Each row is followed by the group that its hidden value falls in (each part has its own value, ranges and names):
[  21 -182   44  110   69  332   96  -21 -274  262  153 -222    3  123
 -125  308  302  229   35 -375 -107  -65   15   11   18   33   -6   14
  123  180   32   58  -74 -188  213   29  263    2   60  364  214  145
  -13] : X
[  90  126  -78 -161   52  -79  -93  -56   -5   11   14   16  -52  -77
  -33 -278   48   50 -105  152  144   44 -137  123   55   27  204  154
 -135  -58   15  -62 -153 -151 -203 -143   12   80   74   66 -160   90
  -59] : M
[-178  -53 -243  -17  203 -392  302    1  -63  419  191  342  -49   23
   48 -251 -114 -164  206  128 -137 -182   70  106 -488  -10  176 -252
  298 -111  -80  286  167   29  -98   63 -360 -122 -339 -183  117  114
   33] : B
[ 187  173 -214 -121   69  100  -44 -117   61  190 -158   96   19 -186
   46  -34  134 -263 -132  113 -209    1  -47   28   85  -21  142  183
   -1 -205  182 -202 -118  -17 -327  -50 -112   24  -61  122  -75  205
 -187] : D
[ 133  127 -146  -81  169 -132   68   98    0    1  178   16   19  -33
   67 -189   84   43  -98   80 -123  -64   91  183  -98   16  187   96
  -22 -100 -114   49   61 -285 -196 -125 -134  -47 -129  101  -97  146
   13] : Q
[-348 -281  222 -130  -51 -242  168   68 -148  534  200  204  123  237
    1 -120    3  162  159  -19   85  -23 -261   -1 -291 -217  -30 -271
  -67  429 -277   -3   77   92  169  211 -103  -16  -90 -105  243  126
  -63] : D
[ 137  152 -279  -34   50  -97 -180 -100  -20  228 -311    8  -61 -142
   70 -204   49 -142   37  103 -211  -38  -43 -130  211   76  170  187
 -147 -232   83 -306   48  209 -178   89 -278  -57  174 -207   98  229
 -468] : X
[-150 -154   62 -100    0 -398  241   -5 -266  172  221  300 -228  115
 -177 -439  -90   16  -25   87  330 -134 -166  225 -259  -89  107 -275
   49   71  128  275   82 -141  -84   -3 -108   46   -6 -140  -10  -38
  280] : X
[-261 -157  -47   69  -14 -144  227 -129 -197  445   87  214  112  220
  -28  -37  -24  234  248  -83  -29 -139 -152 -183 -209  -11  -56 -264
   60  284  -90   12  135  246  198  238 -173  -74  -28 -161  330  157
 -343] : X
[-489 -122  250 -153 -177 -452  -10  117   40  198  297  250 -249  345
 -152  -70   -3 -174   93   54    8 -153 -368  136 -201 -328 -113 -262
  129  358 -101  191  111  188   25    7 -239    0   26 -304   92   10
  158] : V
[ -60  131  -33 -114  222  -44  -75 -188  300   66   64   51  116 -104
  121   25   14  -77  309  153   48  202   68  -68 -145 -101  165  138
  -14  -15  -23    0   73  141 -217 -259 -187  271  -66   88  196 -109
  -55] : V
[  27  175 -214   86   24    0 -185   -2   64  -62  177 -181 -115  163
    7   71  -40  197    8  -26  -64  -91    5  -94  149  217   12  151
   73   30 -155 -100  -42  110   91  -71   37  -71   53   -1  -58   25
 -328] : M
[  33 -114  140   56   25  241  -51  -53 -100  129  141  -84  -90    3
  -44  313  455 -230  -54  -63   39   84  -32   76   12  -77   16   91
  205   68  197  123 -131  -38 -158  -83  157  219   74  362  109   -4
  132] : B
[ 148  153 -162  -41   83   -6    3   24  108  -45  324  -35  168    5
  174   56   84  137 -127  130   17   69   31  -14  -46  110   47  150
   38   72 -260 -126  -28 -139 -131 -105  -35    4 -218  227 -106   56
 -246] : L
[ 123   74   27 -136  129  166  -82   -6   55  223  168   94  248  -71
   67  187  205    0  -89   52 -216    7   20   17 -116  -94   77  141
  145   73 -172  -40 -103 -211 -127 -224   38  -16 -402  312   36  314
  -63] : K
[  90  195 -288  135  137  -16    6 -185  -85   55   92   -4  183  -57
   39   63   45  265  140  -68 -177  -89   90 -257  -81  203  119  112
  143    3 -109  -61  135   62   43 -105 -188 -146 -114   46  208  213
 -525] : Q
[-532  -90 -184 -115 -165 -453  180  -60  -15  268  109   15 -359  256
 -209 -100 -243   36  335 -274 -101 -176 -380  -40  -85 -133  -84 -277
   48  211   -9  -55  226  291  291  230 -380 -141  321 -445  229  -63
 -196] : Q
[  86  104 -294  -57  122  -96  -21 -146 -102   98    4   56  -71 -154
  -37 -126   47   51   68   14  -58  -54   -3  -26  -30  124  199   65
  146 -211   58   27   34  -66  -92 -101 -176  -64  -17  -21   74  172
 -197] : Q
[  48 -112  -29  251  -35   16    1  -18 -254   18   70 -132 -325  161
  -83   62  227  -79  -16 -128  129  -75   15    0  180  127  -15  -18
   90  -23  293   80   80  157  -39  130   28  105  372   12  136 -158
  -42] : H
[ -87  -82  124  133  -32  133   54   31 -108   66  264 -242 -281  169
 -185  260  220 -182  -65 -262   47  -40  -75  145  -13  -53  -16   54
  171  192  198  113 -124  -56   20  -71  239  119  166  320  -11 -174
  209] : D
[  71  -20 -120  161  118   67   11   44   35 -188  220 -153 -296  251
   68  157  275  -55   34   31  -32  -84  251  107  173   90 -103   19
  102 -120  143  212  166   29 -111    4  -36  245  214   65   81 -126
  112] : H
[-312 -135  100  -26 -139 -213  -36  118  -11  162  385   99 -155  338
  -40  124  118   27   25   27   32 -105 -269   56  -92  -83 -146 -190
  226  310 -216  141  -20  134  105   85  -55  -29  -24 -111   43   37
  -29] : K
[ -34 -155  133  128   73  107   41   72 -186  138  227 -171 -157  178
  -84  101  310  -13  -15 -115   76  -42   23  163  -51    2   47   22
   92  144   42  215 -101 -130   18  -20  221  137  111  260   51  -10
  176] : X
[ 114  147   82   44 -155   14 -316    2  -11  -50   81  154   56  109
   74  108  271  -56 -261  237  -10  -32 -170 -127  215   27  -72  131
   60  123  -19 -146  -61  225 -240  -43  -50    3    3   -1  -49  173
 -361] : B
[ 106  183 -242 -107   36  -29  -68  -32  108  -91  125  -18   11   29
   74  130   67  109  -22  -20 -295  -91   63 -100  155   -4  -78  106
   30  -53  -90 -184  238  -43  -43  -94 -273  -56  -59  -21  112  202
 -293] : B
[ 231  107 -165  -85  120   89 -153  -31   53 -123  153  168  -42   69
  102  -11  151  128 -141  285   11  -70  147   63  155  129  -16   49
  137 -217   -1  116   -8 -101 -221 -153   -7  122 -163   61  -86  172
   -5] : M
[ 202  139 -232 -143  -20  150   60  -86  164   28   76  163  126   31
  210  113  229 -118 -259  289 -152   -3  -16  -22  165  -17 -168   86
  -38  -42   20 -254  -45  -24 -308   72 -125  148 -165  157 -123  230
 -291] : M
[  98 -225  188   13  182  330   29   -8 -194  363   80 -275   10 -101
  -15  208  545 -227  -15 -103   19  144   91  159 -103 -117  146  205
   30   90   61   91 -218 -304  -76  -87  302  285    0  558  146  142
  210] : X
[ 147  194 -224 -117   45    8 -113  -19  124 -149  172   86  -28   21
   31   42   -6  184  -95   48  -93  -51  -27   32  159   91   28   65
  112 -135  -28  -51   20  -94 -147 -155 -102  -57  -85   25  -90   77
 -117] : K
[-289 -166  -51 -113  169 -496  460 -103 -345  652  157  357   83  -72
 -147 -535 -103  -54  194   72   81 -175 -144  135 -736 -132  304 -262
  122  170 -136  294   25 -229   42    6 -231 -124 -371  -81  144  312
   32] : X
[ 111  -11  -82 -163  117   82 -111   17  111  152   67    5  163  -74
  230   62  292   51   15  175  -51  174  -10   21   74  -14   83  125
  -56  -56 -197 -120  -38  -66 -197   15  -98  128  -45  137   79  167
 -170] : V
[  11 -178  -66   84  138  212  108  -33 -111  268    3  -44  -89   60
   18  144  236   27  152 -161  -37   31   57   79   40   45   77  -72
   96  -96  192  113  -18   47  -56  151   57  123  179  158  196  -61
   84] : D
[  23 -146   22  137   -7  237  161   94  -33   -1  294  -53  -89  263
   49  349  277   81  -64 -189    2   10    5  125  120   25 -133 -122
  143   90  148   96   25   10  -83  166  108  114  162  257   58 -213
  138] : L
[ 124  289 -277    6   48 -153   17 -131  -86 -107  144 -152  -30  -78
 -116  -72  -37  100  -69 -115 -187 -176   32 -128  -15   77   77  231
    7   43  -53 -179  146 -200   55 -252 -177 -145  -80   66   22  243
 -394] : M
[-181 -235    7  -37   36 -137  149  -33 -202  398  143  288  -25  200
  -17 -211   -6  192  120  105  239  -62 -140   65 -197   43   55 -293
  110  101  -53  217  -43   89   34  182    4   32  -49 -110  109   52
   24] : H
[ 138   75 -157   61  146   53  -84   77    0   25  227   60   61  111
   93  103  -10  298   10  -38 -131  -89  148  -22   26  181   68   -5
  201  -89 -153   62   95  -16  -15  -69  -31 -142 -182   50   57   59
 -114] : L
[-100  -15   37  -10  -49  265 -193    4  157 -147   42 -312 -459  271
 -150  369  286 -156   50 -216 -148  -41  -44  145  409 -113 -165  109
   31  -11  306   46  -34   99  -15  -60  131  275  479  107   58 -144
  215] : X
[ 193   88 -220    9   86  -16   42  -58  -34   68  161   64  154    0
  180  -44  100  144  -93  186    5  -10   88 -109    2  147    5   77
   -5   -7 -155 -145   54  -40 -107   23 -108   23 -177   93   13  172
 -361] : M
[ 222  153 -218  -99   52  -29   53 -132    7  -21  122  136  249 -139
  205    5  287   20 -146  254  -75   50   23 -118    4   22   -4  135
  -19  -20  -99 -183  110 -120 -268  -47 -275   73 -178  138   57  296
 -417] : B
[  95  -28  -11  212  110  177  116   38 -117 -104  282    5 -191  249
  -85  130  133  131  -73 -122   67 -142  145  183   29  137    5  -87
  222  -39  241  321  -19  -86  -94  -63  203   88   55  230  -51 -174
  271] : M
[ 160   83 -146   64  116  -14   35  -94 -197  222 -107  135   63  -83
  -33 -248  -10  109  -27    5   -2  -77  -19  -11  -25  141  255   43
  -25 -116  128  -38  -51   -5 -153    1  -35  -98   -1   21   15  132
 -209] : X
[-381  -92  -88    4 -189 -398  248 -179 -203  444   71  170  -26   53
 -116 -138  -62  -81  174  -98   82  -52 -450 -183 -270  -83   19 -201
   56  341   -3 -151   66  314  109  259 -320 -128  127 -228  221   42
 -459] : B
[ 166   44 -207   59  126  122    6   85  -32  260  245   60  141  105
  145  136   -8  161 -113   28 -191 -123  149  -49  -70  193   10   17
  225  -12 -249  -65  -48  -48   25   30   70 -174 -405  169  -43  196
 -225] : D
[ -29 -207   46   40  163  138  110   60 -173  311  181 -299 -100  -45
  -54   74  225    2   99 -263  135  147  -16  201 -151   29  250   74
   67   58   -1  111 -187 -222   37    6  251   95  128  389   65 -134
  213] : Q
[ 222  -18   18   64   83   76  -45  120 -234  138  237  124  150   55
   -3   54   30  367 -149 -142  -58 -114   46    5  -13  126  104  -41
  175   30 -123   26   42 -189   10  -72   85 -240 -261  155   55  151
  -51] : K
[ 118   28  -30 -167   57 -105  -83   -2 -138  223   59  -70  -19 -168
  -48 -102   65  -78  -95  -41  -65   -7  -25   -1  -43  -86  143  173
  -28    8  -83 -189   51 -228  -27 -159  -79  -48 -136  117   75  235
  -98] : D
[ 166  221 -214 -143   53 -168   55  -73   40 -150   87  180  -14 -126
   23 -221   55  -25 -158  165    4  -16  -67  114   19    7  149   77
  -15 -171  120  -31   65 -175 -359 -149 -252   11  -19   17 -129   76
  -81] : L
[  86  109 -269 -145  -29  -34 -102  -66   35    8   39   33  -99  -56
   29   68  140  -29  -71   34 -169  -35 -102  -32  186   29   -9   78
  103 -148   25 -151   57  -14 -126  -11 -224  -44   42  -44   30  187
 -254] : L
[ 131  228 -207 -148  173  104   68  -72  187 -140  211  -80   99   25
   60   81  125  129  -47   52 -239  -63  157   58    6  -36  -17  190
  -41   -2 -115  -46   64 -313  -97 -258  -74  109 -191  251  -39  234
  -95] : M
[ 227  166    5  -73   90  -74  -87  112  -68   32  165   89  133  -79
   53 -131  161  -20 -273  142 -114  -61   26  114  -76  -15  182  181
   12   -6 -140  -34  -23 -280 -254 -210  -51 -102 -267  181 -133  268
  -69] : B
[ 201  175  -72   -2    7    7  -64 -102 -102   39   84   78  244 -136
   36   -2  136  141 -149   27  -20   28 -106 -138    7   66  130  170
    3   86  -59 -206  -14  -78 -160 -130  -86 -100 -123  169   32  204
 -403] : V
[-116  366   35  -61 -127   77  117 -163  354 -326  232  138  -50  167
 -111  207  204 -370 -242  136 -106  -54 -254  166  -16 -237 -123  132
   57  236  327   36 -178   21 -445 -284  -37  242   31  286 -310  -82
   43] : B
[-251 -114 -146 -123  160 -310  443  -17  -52  340  382  266  -28  159
  -21 -271  -90    9  114  145   71 -157  -19  225 -530  -65   66 -275
  182  122 -167  333    8 -220    8   15 -121   34 -359   13  -33  113
  178] : X
[-278 -213  -36  -62   48 -198  231   88    9  635  136  320   86  184
   91  -67 -192   33  222  -33  -74  -46 -175   35 -302  -83   49 -340
  122  144 -172    5   34  240   42  307 -175 -141 -209 -169  161  -25
  -41] : K

[ 303  -71   66  152  153 -246 -151   47 -119 -202  120 -327 -123 -226
  -19  105  218  397  -26  -81  111  155   66  184   91  137  204  129
  380 -158  -51 -380  192  143 -256 -142 -270  240  -31 -166   15  351
   44] : fas
[ 244 -283 -163 -152   45 -266  -29 -112  -39  -18  -99   46  480 -186
 -245  247   21  412  -15  138 -129  129 -178   25  224  -45  -57 -188
   -4   33   51 -333  163 -226 -297  199 -351   74 -295  220  165 -267
  312] : fovup
[ 116 -105  180  116 -310 -324 -285  112  -40   -5   37  199  211 -245
  104 -201   50  244  -10 -123  183 -159  281  -21   37  161  192  308
   67 -135  200 -358 -162 -345 -216  201  -17 -152 -151  -29   -3  422
   92] : duvor
[ -93    7 -125  -51  122  -28 -104  -40   76   -9  -91 -210   97   43
   30   39 -105  -82   -6    5  -55 -163 -405  156 -111 -214   30  -12
  152  115  203 -325   69  117   99  -61 -218   68  -30   55   26  -98
  -94] : fepid
[ 293   51  -82  258  -33 -435 -231 -173   -9  -28  -30   93  192 -223
  -23   72   33  242  -23   -1  -73   85  116  111  202  193  230   83
  -15 -214   91 -234  -65 -378 -220  281 -220  120 -167 -112   14  203
  123] : fusom
[ 184 -222   -1 -111  112  115 -193  -91  192 -182   37   62  176   75
  -62  375   20   71  194   85   16  -28 -127 -129 -169   33 -122   24
  237   13  298 -167   62  -16   47   50  -85   41  -44    4   30 -132
   64] : zupo
[ 155  -21  237   12   38  278   -8   48  356 -107  160  311 -203  -13
  -50  251  266   14  239   90  467   81  -29   12 -434  164   54  176
   52  -97  187 -189  126   94 -329  157  258  106  109   10 -212  233
  -37] : bag
[ 209   39 -189   -3  404  141  -89 -153  -13 -205  148 -361  135  163
  -80  446   21  -60   89   34 -198  -81 -329  194 -204  -41   75   41
  429   32  189 -370  240  228  237 -111 -248  276   51  -85   -9 -282
 -116] : zupo
[ -86 -308  246 -174 -162  -92  -81  114  143  -30 -138  214  190   61
  -40   35  -37  223 -129   41  -12   82   79 -215   76  186 -113 -155
 -212  -80   57   29   -4 -139 -194   94 -190 -117 -186 -114  -89 -154
  153] : fovup
[ 283 -143  -60   46   62 -383   65  -18    3  -61   71  110  193 -228
 -107   86   31  303    6   35   30   40  244   64  139  163  130  153
  141  -62   15 -371   25 -146 -335  350 -100  140 -185   -7   44  194
   83] : bag
[ 149  -33 -154  139  -29  102 -103   11  -49  -28  -23 -248  162  130
  -66   -8  -95   34   -1 -114  -49   25  -77  161   31  -87   56 -116
   84  -84  -48 -182 -134  136   60  -54 -166  140 -129  -82   57   71
  -44] : fovup
[-323 -243  157 -212 -473 -257  -22  267  -39  341 -225  157  437   69
  -41 -314 -156  204 -318  -37 -185 -146   71 -287  145  132   -8   16
 -381   78  186  -52 -227 -201 -106   21 -195 -360 -238   66  -42 -210
   75] : zok
[   4  -26  104  115 -154   -1 -113  -17  120  -49 -152   92   15   61
  -37  -21  -50  113  -96  135  -99  148 -105 -269   23   30  -25 -195
 -277  -86   88  145 -231   25  118  -58 -147  -37  -75  -67  -26   54
    9] : fovup
[  43  -61  278   -1 -235 -190 -239  122   23    0   44  267  181 -176
   52 -117  151  211  -54 -128  205  -30  131  -13 -122  213  171  254
  -60 -160  140 -294  -24 -341 -265  139  -58 -166  -43  -82  -89  273
   95] : bag
[  33  -90   31  -57 -130   25  -24   35   44   41    2   60  194  102
  -14  133  124   68   92  128   78 -177  -76  102  -90   58    7   68
   37   15  176 -241  153 -133 -133  122    9  -51 -203   73 -103  -93
   91] : raka
[-160  -38  387  -32 -290  437 -233  230  126   -9   22    6  -83  134
   68 -204  189  -42  -12 -161  345   12 -248   87 -389  -57   55   22
 -113 -127   67 -156    0  108  -62 -281    1 -124  131  -57 -161  254
  -96] : bag
[-232  198   75   52  -37  363   10   61  153  -80 -159 -196 -461  552
  125 -156    2 -242  -24  247   47  128 -511  187 -181 -248  -65 -296
 -426  119   27  260 -153  458  195 -278 -126   27   54 -126 -359  109
 -273] : raka
[ -48 -220  132 -141  -34  205  323    7  346   -4 -119  231  -16  252
 -215  157    7   21  -25  289  -86  245  -58 -255  -67   99 -212 -292
 -344  -15  -65  237   -7  152  -92  130  -18   69  -83  -42  -91 -186
  -48] : duvor
[-150   -4  317  -97  -22  117  -93   68   76 -313 -200  246  -19  237
  120   85   -4  -20  -62  188  -11   45 -174 -347 -165    9 -141 -161
 -327  -32   30  259  -83  -29  287  -66 -145 -249  -90 -199 -141 -155
   87] : duvor
[-256  -15  316  -25 -219  208 -428  297   17 -196 -127  -93 -107   97
  325 -245  -12  -75   27 -272  338 -244 -144 -211 -373 -128  -77  145
  189  -44  122  -47 -176  109  358 -396    6 -368   18 -226   28  367
  -22] : fusom
[ -42   32  -24  -25  -47  101 -110  -93  142   41 -141   44  170  174
  -81  150  -10  -29  -31  108 -182   65 -334 -167 -150    0  -57 -134
 -194  -13  173   69  -65  -59  193  -79 -178  -64  -21  -33   -9 -216
    0] : fusom
[ -22 -260  404 -170 -124  125 -136  245   75 -298 -195  294   50   44
   62  108  114  229   43  -52  330  129  107 -384 -130  128 -207  -84
 -118 -159 -135  178    3  -88  -95  -57  -45 -291 -199 -203    6   13
  318] : fepid
[-118  250  423   23 -111  208 -264  218  131 -129    2  214 -232   35
  195  -13  324  -54   63 -189  438   12 -113 -202 -623  206   84  319
  -23 -196   63   36    7  -72   83 -241  140 -315  189 -318 -153  374
    1] : fas
[  36  118  102   32 -124 -137  -43  -26   81   28   -2  193  -52  193
   29    5  162   50   -4  219  -23   70  -65   80  -71  181  108  110
 -331   -7  196    9  -63 -179 -146  152  -89  -71  -41  -99 -304  111
  -46] : busu
[  10   80 -164  -65 -178  -21  -47   16  291  387  100  119   51   75
  -58  -52  153  -86  196  -55  215 -107 -156  212 -388   87   82  387
   49  113  378 -315  -67 -130 -293  167  182  -59   97  103 -108  329
 -178] : zok
[ 143 -212  -74   79   26  173  301 -136  160  -67 -119   23  185   93
 -267  224  -89   62   -9  328 -197  128 -113  -44  190  -99  -81 -420
 -173  -60 -109  -31   55  157  -43  197 -108  297 -257  150   63 -306
   27] : bag
[ 225 -177   11   45   31  299  113   74   92 -136   32 -162  -52  228
 -194  123   46  121   46  -10    4  307   56  -88  -59   50  -95 -174
   33 -118 -193   84 -114  356    8 -136  -81  183  -24 -174   40  136
  -81] : duvor
[-172   10 -120  -60 -249  228  233   49  203  110 -290  210   23  543
  -10 -159 -171 -267   91  244  -18   11 -171  -35  -49 -189 -227 -242
 -570  150  -28  347 -371   58   99  193   77 -171 -245   12 -139  -43
  -90] : Lipag
[  39 -128  140    6   34 -125  -15 -187  298 -162 -114  295   17  -77
  -40  217    7   91   23  376  -75   49 -164 -190   28   29  -59 -162
 -170  -26  229  -30   73 -138  -51  242 -116   78 -106   67  -64  -99
   59] : duvor
[  31   99  117   92 -106 -145  -70  171  -35  117  129  -24   32  -77
   25  -20  159  136  -60  -99  128 -148  124   15 -197  268  260  374
  155  -69  191 -333   25    3 -144  -16   48  -40    4  -89 -135  205
  -65] : fusom
[  14   -1  104  100 -189  -14 -288  143 -112 -145  -76 -195  -12  -14
  159 -282   68  114   -7 -201  206  -19 -100  149  -64 -147   36    7
   98 -119 -115 -192  -99  -32   59 -197 -166 -122 -102 -170   72  485
   35] : fovup
[  94 -135  185  122 -199  -74 -235  254 -111  -48   64 -221   45 -257
   44 -313   77  260  -76 -359  298  -17  125  165  -21  -16  207  175
  274 -186  -86 -473  -56   83 -236 -159 -126   29  -32  -83  107  547
  -13] : zupo
[ 107  -99   25   -4  -25  -97  154  -21   81   38    9  167  213   45
 -136  306   59  139   15  281 -134 -102   90 -203   10  235   42   80
  -25   11  234 -117   82  -53  -83  212   20   33 -198   78  -93 -288
   70] : Lipag
[ -35  -21  222  -52 -121  170 -170  179  -82 -174  -95 -104  -51   91
   73 -139  174  123  -11  -60  247   98 -285  128 -146 -163    0  -77
 -110  -52 -105 -119   39   81  -57 -251 -203 -127  -55  -62  -60  201
   78] : busu
[-131  -76  174    2 -230  125 -118  178 -121 -103 -104 -265  -29  201
  133 -236   83   66  -70    6   72  -87 -193  168   -2 -166  -32 -141
  -32  -29  -97 -108   42   98   98 -260 -191 -112 -172 -102  -69  180
    3] : fovup
[-260   20  237   20   48  167  -84  175  199 -131 -151  -55 -106  -21
  100  -47 -128 -134 -115 -191  100  -90 -144 -372 -340  -21  -28    5
  139 -106    6    0  -90  287  338 -271  -19  -85  101 -234  105   68
 -133] : fepid
[-200  107  232  -52  -58  -83  189  221 -216 -100 -106  -77   36  186
   23 -159   38  104 -332   88 -241   30  -49 -266  -63   87   52  -27
 -266   -1 -182   93  -63  142  315 -225 -235 -211  -76 -237  -89  -70
  -62] : bag
[ -16  -52   -5   90 -151  -57  113   68   10   55  -33  -82  165  118
  -45  -89  -90   -3 -100    3 -230 -110  154 -199   -6  108   22   58
   42  -63   -1  -37 -179   45  239    3  -34  -31 -120 -154   81   85
 -138] : zupo
[ -50 -107   -3  127  -95 -104 -186 -117  153   48  -86 -184   58  -59
   42  -93  -71  -15  -41   50  -57 -135 -252  331  143 -140  123 -118
   64  -67  192 -366  105  -58 -139   63 -243  212 -103   58  -35   62
  -92] : fepid
[-239  103  236   15 -136    9  201  143   85  -24  -61  137 -114  195
  106 -136   29 -113 -115  213  -30 -171   -6 -183 -191   79   31   80
 -209   30   52   44  -59   83  204   30   86 -156  -64 -124 -194   76
 -163] : bag
[-155  -67  317 -239  -47   46 -145  248  -19  -90  -18   80  116  159
   66  118  136  132 -109  -89   59  -51  -32 -292 -313  253  -47  151
    6  -28  112  -12   91  -26   99 -208 -117 -305   -6 -248 -136 -156
   93] : raka
[ 277 -416  -33 -140  107 -308  417   39  174  -17 -106  289  169  -59
 -370  360  -26  504  -65  278 -106  393  394 -396  333  364 -161 -209
 -189  -26 -148  135   -4   77 -496  383 -107  169 -331   -6   32 -241
  242] : fusom
[ 226 -292 -151  -26   12 -159  240 -196  348   68 -141  330  235  -46
 -280  358  -38  188  125  327  -88  161   91 -162  196  151 -149 -208
 -143  -40   68   12   47 -177 -359  488   -4  193 -303  136   71 -218
  172] : zok
[ 404 -150  -18  105  299 -115 -326 -173   14 -340   19 -211   79 -199
 -122  372   81  346   26  -82  -66  330 -123  -14   83   71   53 -115
  307 -223    0 -209  119   24  -63 -125 -436  279    9 -185  163   46
  144] : Lipag
[ -60  -68  -44 -190  -91  -46  109 -114  417  228  -62  320   93   -3
  -96   64  169  -72  188  185  196  -32 -315  256 -239  -29  -61   62
 -148   77  210 -271  224 -307 -448  380   66    6  -59  189  -91   59
   -2] : Lipag
[ 119 -156  100  -50  -26  -12  -42   -6   75 -217 -105  272  207   11
  -16  155    7  118   85  108   91   18   24 -152  -25   16  -95  -71
  -81  -69   -1  -48  -19 -188  -35  219  -57  -86 -224  -30   30  -37
  192] : bag
[  21  -87    9   13  -59   75   36    4  129   30  -40  -72   36   15
  -73  -41   58   27   28   51  110   17 -221  274  -29 -125   51  -98
  -30  -30    2 -289  113   62 -243   69 -108  154  -91   86  -38   86
  -44] : busu
[ 253   27 -103   27  226   48 -143  -79   12  -72  128 -225  123  116
 -138  326  101   89   22 -108 -144  153 -124   79 -168  176  110   97
  232 -105  102 -198   78   88   32 -119 -251  186   96 -212  -20  -84
  -67] : Lipag
[ 133  -15 -105   73  -62  198  -57  -28  133   25    8  -69   72   76
  -99    2   25  -35  127  -23  100   46 -217  143 -168 -143   24  -18
   33  -20   77 -212 -100  102  -38    2  -24  109   -5   70   47  190
  -96] : zupo
[ 245 -186  -80 -108   86 -167  -11  -31   74   -6    2  191  354  -82
 -213  298   -5  261   30   27  -38  117   54 -126   15  176   17   56
    7  -15  146 -217   -6 -127 -266  248 -149   54 -138   54   41 -199
  162] : busu
[ 235 -136 -174   39  -91  -72  -10   88   22   79   58   57  282   65
 -110   68 -106  104  112 -109   33  -74  280  -90  -21  140   40  222
  148    4  151 -197 -281    9  -97  210   71    3 -161  -13   63  118
  -10] : busu
[ -58  -84  235   59 -264 -254  -47  222   85   45  -91  197   27 -373
   80 -276  108  221  -29 -150  410 -109  165  -44  -75   65  110  200
   69 -144  -59 -329   10 -179 -347  141  100 -141 -162    5   94  497
  121] : fusom
[ -87   42  177   97 -410  -27 -119  -72  448  247 -146  562   48 -187
   17 -130  165  -63  152  106  369  -61 -141   33 -233   54   65   91
 -343 -148  248 -133  -29 -490 -405  380  236 -129  -75  171  -83  319
   68] : zok
[ -21  129  -19  112  -65  228   53  -60  189   36  -30 -147 -192  339
  -14   38  120 -166   73  166 -103   56 -243    7 -228    6  -34  -34
  -75  -25   76  135  -58  164  233 -162   -7   48   57 -158 -101  152
 -231] : fepid
[ 198   94 -131  -23  276 -155 -155  -72  -48  -69  129  -76  269  -31
  -64  407   46   87   34  -41 -149 -120 -106  -85 -233  194  157  314
  343   23  329 -353   97  -34  131    7 -159   40   35  -80    5 -226
    6] : Lipag
[  -7   48 -149   38   18   51  340 -104  252  197  -38   -2   -2  154
 -200  105   29  -96   11  287 -149   31 -226   93  -79   -4   30  -86
 -162   65   82  -95   62  148 -100  167   10  212  -55  110  -86 -106
 -186] : Lipag
